Each row is followed by its class.
[-111  -35  -77  -58 -106 -603  -99 -576  -52  362 -120 -232   67  -17
  -59  369  224 -189 -656  116   90 -129  553   14  405 -621  -85    0
 -300 -265 -276   34  -40  296 -114 -158  218 -414] => <45>
[-458   15  -98  -94  -51  550  343  277  -13  -22  132   43 -147  309
   98  -82  146  202  179 -296  259 -154 -330  -97  -25  408  423 -194
 -397  293  -57  -17  -84 -648  126  382  236  -58] => <29>
[-426   85 -290 -171  -86  427  508   58 -175  -26  136  -16  -26  222
   40 -100   90  136  116 -276   97   35 -171    7   42  104  122  -86
 -260  158  213  -62   84 -194   54  128  116  -67] => <29>
[  17  -88 -146  143  252 -134 -153 -310   26  149   29 -143  -82  101
    0  164   51 -137  -34   -5  151 -163  235 -289  -54 -112   62 -138
  -23  -49 -127 -105  -94   67  -81 -373  254   -8] => <119>
[ -18  -32 -221 -124  359   17  290 -395 -149  318 -124 -191  -49  291
  169  151   58 -105   -8  -50  155  160  197   61  249   23    9  -24
  199  167   51 -337  135  320   42 -522  246   51] => <23>
[-368   25 -275  -84  -89  267  347   37 -298  -57   59  -69   15    6
 -103 -185  112  208  106  -76  -73  -34  -17  -58   15 -187 -169  -44
  -78 -130  255   42   73  -81   67   90   24 -215] => <23>
[-266   -3 -127    0 -343  389  -11   15 -103 -228  208   53 -148  -55
 -225   84    8  -36  234 -241  -86 -352  -20 -160 -111 -227  -54 -233
 -467 -223  270  203  162 -163   55  237  139 -162] => <139>
[-259  180 -100  -74 -131  127  193  153 -324 -158  273  -62  179 -108
  -59 -176  117   87  -25 -123 -199  -47  -29   34  120  119  226 -249
 -358  -58  120  132  157 -275   66  111  115  171] => <82>
[  18  -93 -322 -101  326  251  152 -296   86  354  -94  -27  -12  454
  112   68   88 -170   73    9  274  204   27  -54  187  -94 -104  -39
  142  131  104 -217   55  197  -68 -421  226  -66] => <82>
[-130   44 -235  -77  102  325  389   15  -34 -134  211   58 -106  169
  -62 -211  -79  104  114 -130  132  128  -14  -34   31  -53   12 -153
 -191   61   53  -52   59 -178   53  113   75  -34] => <45>
[-320  189 -229  -88 -131  433  345   87  -67  -87  228    6   27  143
  -66  -97  -73  106  166 -158  114  -42 -151   83   25   90  125 -210
 -241  117  193   18   64 -165    8   94  145   88] => <139>
[-761  -16  -21 -142 -489  742  431  505 -456  -65  130 -174   75  150
  288 -116  201   -4  363 -304   92 -116 -457  111   61  478  -27  -14
 -609  124  279 -219  333 -754  -83  102  187  -44] => <112>
[-299 -117 -325  -40  266  -44  411 -321 -289  151  -22  -69 -308  383
  -30   11   37  -83 -299 -102  301  265  382 -258   46 -100  157 -272
   23  173  -56 -360 -146  -43   27 -414  221 -271] => <45>
[-199  113 -199  -42 -100   38  201   77   22 -363  242   62  276   14
 -357  -81 -145  -93   34  229   -7  121   92   72  209   -3  -61  -87
 -340 -162  -13  199 -192  176   42  -25  -36  -16] => <119>
[-365   61 -280 -156  -43  333  433  132 -151 -139  218   74   -8  152
 -162  -31  -71    3   90 -180   84   73 -119  -16   49   95  214 -281
 -358   25   88   61   21 -225   76  159  203    0] => <149>
[-346  220 -169 -296  -90  289  495 -204 -104 -104  206   88 -225  178
   86 -152 -148  167  126 -344  -25  146 -211  -36  124  136  202 -122
 -281  242  172   96  266 -126  218  -34  153  -47] => <149>
[-282   95 -306 -179 -171  324  307   80  -90  -51  284  110  -20  142
 -130 -249  -44  109   81  -92  113  -31 -209  -87   16    4   32 -152
 -321  -57   92  196  112 -289   17  212  180  -95] => <149>
[-133  -17   -7 -215  178  378  353 -315   65  363 -157 -134 -161  628
  138  161   67 -205  149   37  420  -33   80  379  383  457   62  156
  -92  576   39 -371   16  175  271 -381  173   63] => <112>
[-360   66 -270  -53 -107  388  394   37  -51 -102  178   -9    1  163
 -125  -55  -15   98  101 -220   22  -85  -93    6   20   54   18 -143
 -214   72  256  -81   49  -94   22  118   39  -17] => <112>
[  75 -130 -156   60  342 -161  106 -361 -153  167  -42 -149 -138   21
  180  187  -56 -187   69    9  195   71  164 -220  191  -91   10 -127
  168   25  -49 -199   82   14 -114 -427  321   28] => <23>
[-113 -101 -264  -75  390   11  212 -499    5  292  -98 -143 -100  289
   88  199  179  -13 -100 -122  212  -36  229  -93  275  -60  -32    1
   52  137  -38 -303    0  198   79 -315  196  -94] => <23>
[-356  106 -279 -168  -59  401  516   89 -367   57  177 -120  144  207
    4 -126   17  -11  -10 -191  143   62 -220  104  147  185  181 -267
 -154  155  171 -182  240 -332  -89   21  306  127] => <82>
[  72  -61 -154   -4  404  -81   86 -219   -9  315  -87 -132  -52  149
  235  110  174  -69 -182    9  219   75  245   96  186  -17   57 -220
   88  101  -69 -321    5   59  -52 -472  302  143] => <149>
[-277   74 -334 -124   21   97  473 -111 -189 -108  240   93  -49  137
 -132  -91 -103  122   65 -313  135  174  -59 -214  -85  -12  107  -84
 -227   83    2    4   44  -66   98   69   39  -49] => <139>
[-352   88 -290 -314 -206  588  436  -59   76    2  174  264  -77  493
 -243 -149  -20  169  261 -288   97 -122 -311  -68   82  160  -30  -31
 -344  221  292   89  169   41  202  259   -9  -32] => <112>
[-408   89 -263 -146 -123  427  346   14  -65    3  213   13   17  193
    3 -141   64   69  153 -124  -35   46 -121   12   66   85   42 -158
 -247   84  216   21   62 -241   44  179   80   10] => <119>
[ -80 -108 -254  -94  252   72  127 -388   28  212  -16   -1 -247  349
   66  102   46 -123   -9  -59  287   19   95 -190  141  -17   42  -56
  -22  176  -43 -223  -13  151  -12 -325  185  -96] => <45>
[ -72  -24 -127  -56  215   15  110 -306  -35  342  -83  -98  -36  262
  234   -4  153   80  -56 -115   42   -2  132  -62   88   49   22  -17
   49  196  -19 -210   73   85   27 -264  205   71] => <29>
[-118 -165  -37  202 -354  -58  331  204 -150 -367  289  -46  -93 -462
  -45  185 -279   63 -164 -197 -150 -203  168  -86 -213 -179   62 -321
 -448 -349  -35   43   91 -730  -73  435  174   25] => <139>
[-346   65 -253 -110  -70  422  303  265  -59  -79  246   52   46  209
  -91 -217   48  108  101  -85  205  -70 -179   25   -8  106  100 -260
 -321   11   49   -6   19 -220  -59  118  180  -77] => <45>
[-159  -21 -385 -176 -250  327  655  246 -435 -175  381   13  -86  349
  -33 -549 -333   13 -223 -178  -82   84 -322 -207 -459  431  573 -158
 -473  107  134   14   92 -899  117  422  224   98] => <119>
[  -2  -43 -165  -39  266 -105  -17 -332 -109  285  -21 -116  -15  198
   27   72   47 -116    5  -45  190   24  177 -201  120 -172    3  -38
   84   49  -64 -137   20  230 -139 -403  211  -45] => <82>
[  24  -95 -167   84  263  -33 -146 -285   77  323  -19  -99  -60  134
   16  161  189  -79  -17    3  103 -225  396 -113  202 -230  -51 -183
  -48 -115  -44 -159  -46  215  -54 -338  288  -79] => <149>
[ 226 -155  -17   77  132 -129 -159  -89  242    1  144  126  -45   67
   15  103 -280 -148   56   66  120  -74   78 -216 -139   80  108  -84
 -114  -19 -159   43  -86   37  -73 -214  239   58] => <139>
[-411  150 -219 -250 -358  843  211  251 -179 -135  233  207  -98  307
  -34 -198  -73  -60  378 -101   15 -162 -626   -1 -177  370  198 -288
 -499  139  415  298  176 -548   87  430  180   80] => <139>
[-182  152 -165  -70  -97  400  280  -68   43  -16  202  207   20  161
 -168 -263   52  290  280 -194   -3 -259 -248    0   38  177  136  -87
  -73   73  236  134  211 -175  383   32    1  102] => <82>
[-277   90 -200 -135 -145  215  203  -39 -159  -21  298  127   80   96
 -173 -148  -48   90   44 -218   18  -95  -86  -84  -66  -22  106 -148
 -305   -8   90  118  181 -289   73  128  176   60] => <82>
[-252   60 -360  -42  -98  461  488   69   64    9   37  115  -15  339
 -119  -85  111  172  147 -103  231  -11 -190   48   80   76   31 -125
 -158   90  210  -24    5  -41  209  -82   75  -67] => <139>
[-154  140 -221  -67  -57  534  292 -307  207 -157   67  -59 -127  -14
  -52   98   19  264  344 -399 -301 -375   40   66  362 -312 -105   -7
  -88   50  438 -114  190  306  157  137 -180  199] => <45>
[ -81  -58 -319  -70  332  127  270 -269  -90  179 -153 -214 -132  291
  135  273   32 -275   67   62  193  218  236    7  236 -215  -75  -19
  -30  116  248 -219  -93  445 -159 -481  241 -257] => <23>
[   6  -29 -351 -166  570   68    2 -517  134  287  -52  -62 -193  190
  563  -59  427   62 -172   44  196  429  262  -98  269  -82  -81   39
  337  135  202 -306   35  -41  209 -750    1   21] => <119>
[-402  106 -366   18 -117  460  -81 -499  361 -197   88  241 -228   93
 -438  238  160  234  248   36  -25 -384  112 -304  163  -73 -234 -151
 -254 -155  295  255  126   39  685  228  -41 -235] => <119>
[ -32  -90 -226  -22  270  106   14 -297   33  338  -90  -92  -41  303
   93  232  146 -150 -136  107  226   30  210   31  176  -46   52  -97
   20   11    7 -241  -72  164  -38 -419  299    4] => <139>
[-103  -46 -345   53 -130  266  587  263 -125 -220  198  111   35  282
 -359 -234 -269  -14  254 -179  207   81 -142 -152 -225  -16   65 -187
 -320   23   30  -48  -38 -188   -1  272   91  -61] => <119>
[-166  117 -372  152    6  -13  718  182 -402 -494  296  -38   -8  -56
 -374   -8 -385  -18  115  -62   53  400  247 -290 -123 -131   41 -244
 -370  -94   51  154  -29   12  -13  -72  222  -79] => <29>
[  64  -23 -311  -64  393  105   58 -519   26  431  -40 -154  -94  330
  166  170  122 -114   72 -142  315   20  221 -131  254 -166   -3   31
  113  179  -73 -323   57  135  -78 -120  242   43] => <29>
[ 156 -156 -149   37  324 -298 -111 -189  471  445 -223  -82  300  198
  365 -256  213   73 -221  201  420 -155  -93  -30  358 -239  -15 -167
  394  -22  -70 -159 -121  158 -249 -678  135  -36] => <45>
[ -48 -107 -262   61   87  -98  -89 -193   94  288 -118  -38   16  183
   38  114  220  -85  -97  165  316 -218  169  -64  146 -123  -89  -47
   -9   19  -20 -189 -122  204  -72 -447  139  -44] => <45>
[-464  118 -232 -255   35  364  281  -53 -179  -64  237    7   -9  141
 -167 -119   77  151   89 -109   19  -55  -19  -62  157   67  131 -212
 -343   55  121   89  128  -77  185  247  156  -39] => <45>
[  -4 -134 -351  -20  319   66  181 -349    0  346 -165 -144  -88  344
  148   49  157  -38  -55  -28  152   45  209  -30  110 -200 -164  -60
  171   56  147 -339   27  331  -80 -523  225  -94] => <23>
[-566  193 -260 -140 -188  426  266  234 -170 -189  255   29   64  152
   18 -172   59  128  342 -213  -11  -86 -144  -22  -68  280   27  -87
 -486  252  206   50  -51  -19  -23   58   30   37] => <29>
[ 295  -69    0  432 -267 -516  483  368 -370    7  -80 -281  168 -315
  249 -117 -185 -159 -130   95  147  146   88  400   52 -226  -37 -136
  220  -64  -63 -456  -36  -56 -602 -683  195  250] => <112>
[-151 -153  -63  352 -314  117  310  588 -242 -342    6   13   46 -110
 -270 -163   80  175   -3   15  206 -257  -91  -40 -245  139   32  -28
 -134 -144  118 -180 -133 -404   41 -347   -3  -11] => <82>
[ 400 -106   27  150  350 -395 -296 -445  276  152   73   25  -25  -21
   31  308   67 -196 -402  -31 -200   11  537  -13   23 -147  112 -134
    2 -151 -109 -100  -17  226  118 -242  116   79] => <112>
[  -7  -26 -289  -60  241  111  108 -282   92  289  -50 -111 -100  431
   76   63   94 -190  -36   10  293  128  113  -35  155  -65   66 -130
   27  178  -33 -247 -115  148 -130 -217  185  -26] => <119>
[-284   65 -248  -39   13  345  480   17 -179 -149   72  -86  -23   66
 -115   71  -73   28   80 -228   -5  -25 -150  -66  152   20  172 -268
 -323   -7  195  -57  161 -197   85  256  231  -83] => <149>
[-336   71 -215 -236  -67  431  255  165   28   24  224   70    1  286
   36 -279  -31  103  232 -165  185  -42 -320  -92  -27  263  153 -142
 -282  166   56  132   77 -337   78  191  155  -52] => <149>
[  45 -135  -72  -59  494 -138  119 -275 -118  111   76 -124  -23  112
  136  193  -66 -252  -81  -74  179  209  139 -103  106  150  219 -198
   90  146 -283 -302  -41   20 -103 -247  317  106] => <119>
[  46  -61 -170  -57  339    2 -221 -533  -53  297  -35  -74 -173  175
   -5  108  194 -182  -49  142  112 -158  397  -77  188 -259  -83 -152
   46   32   -1  -61   -5  255  104 -341  261  -45] => <45>
[   2 -226 -192  306 -161   99  335  343  190  -37 -141  290 -203  265
 -260 -311   48  230  -22  181  332    5  113   28 -218 -316 -138 -243
  -90 -148  118  -94 -394 -164   14  -68  -44 -380] => <139>
[-394  185 -316 -128  -41  320  582 -154 -329 -193  227 -115  -86  141
  -90  -11 -125  -63   53 -190   -3  246  -59  -37  211   85  146 -193
 -303   94  202  -21  162 -221   74  156  119   24] => <112>
[   2 -120 -334   22  341 -165  119 -298  -92  255  -35 -152 -106  131
   85  147   60 -137 -231   52  212  256  393  -55   43 -309  -77 -156
  179    6 -107 -330  -81  207 -196 -400  217    4] => <45>
[ -59 -100 -240  -40  241  -33  -25 -410   84  260    9  -53  -71  272
   26  107   80  -95  -50  -60  264  -77  213 -178  129 -102   -8  -93
  -23   49  -22 -177   41  125   40 -360  240  -39] => <112>
[ 116  -28  -37  -34  246    2 -233 -393   36  233   15 -176  -81   87
    4  210  224 -115  -39   85  102 -187  433  -36  352 -126  -37  -12
 -159    7 -131 -105  136  189  155 -144  271   40] => <45>
[ -46   -8 -146 -142  385 -107   31 -476  -31  280   -6   26    6  310
   71   88   81  -72  -10  -96  208  -34  212 -121  169   23  120  -25
  -64  193  -63 -140   13  349  101 -482  286   -8] => <29>
[-265 -107 -211 -194 -135  294  518  354 -306 -231  226  112 -146  233
  -33 -289 -156  -50  -14  -48  123  349 -228  -35 -142  188  192 -230
 -272   10  -58   70  -91 -524  -41  163  140 -103] => <112>
[   0 -149   19 -114  272   -7 -218 -264 -103  452   -4 -121  -39  190
  237  118   28 -205  157  -70  175   19   70 -258  -15  -10  113  -14
   49  122 -146  -41  176 -140  -65 -234  402   10] => <82>
[-420  196 -225  -71 -204   28  603   92 -275 -218  220 -132  209   -9
  -41 -172 -179  291 -240 -294    1 -251 -221  -92  -27  332  343 -103
 -532   70   -6 -144  208 -338  133  354  106 -147] => <45>
[-458  -95 -194 -245  -59  272  407  -56 -207   16  154    4 -191  204
 -108 -177   26  211   14 -346   76 -166  -91 -310 -208  -99   43 -112
 -350  123   77   52   27 -283   98  537  125 -520] => <119>
[-425   10 -438 -191   35  638  587 -216 -249  113  214   17 -362  447
 -170  -44   62   19  152 -440  -82  160  273   77   10  -36   66 -178
 -262  263  317 -323   92 -124  178  199   94  181] => <149>
[-383  109 -249  -80 -153  429  316   90  -58  -81  198   50   22  133
 -195  -79  -10   91  201  -93   23 -138 -121   49   53  169   40 -183
 -274    8  239   45  131  -87  159   74  153  -14] => <149>
[-467   83 -194 -111  -36  209  391  148 -321 -204  241 -152  122   85
 -118  -69 -120    3  -47 -184  -88   75  -72 -115  -65  158  230 -183
 -358   45   51   63  -43 -214  -40  167  153  -34] => <112>
[-321 -131 -202 -129  -90   24  357  425  348  -34   96  237  -84   71
  222 -209  -22  256 -205  133   56  576 -146  216 -189  -14   36 -181
  117   67  -39  -36 -432 -172 -280  142 -116 -195] => <119>
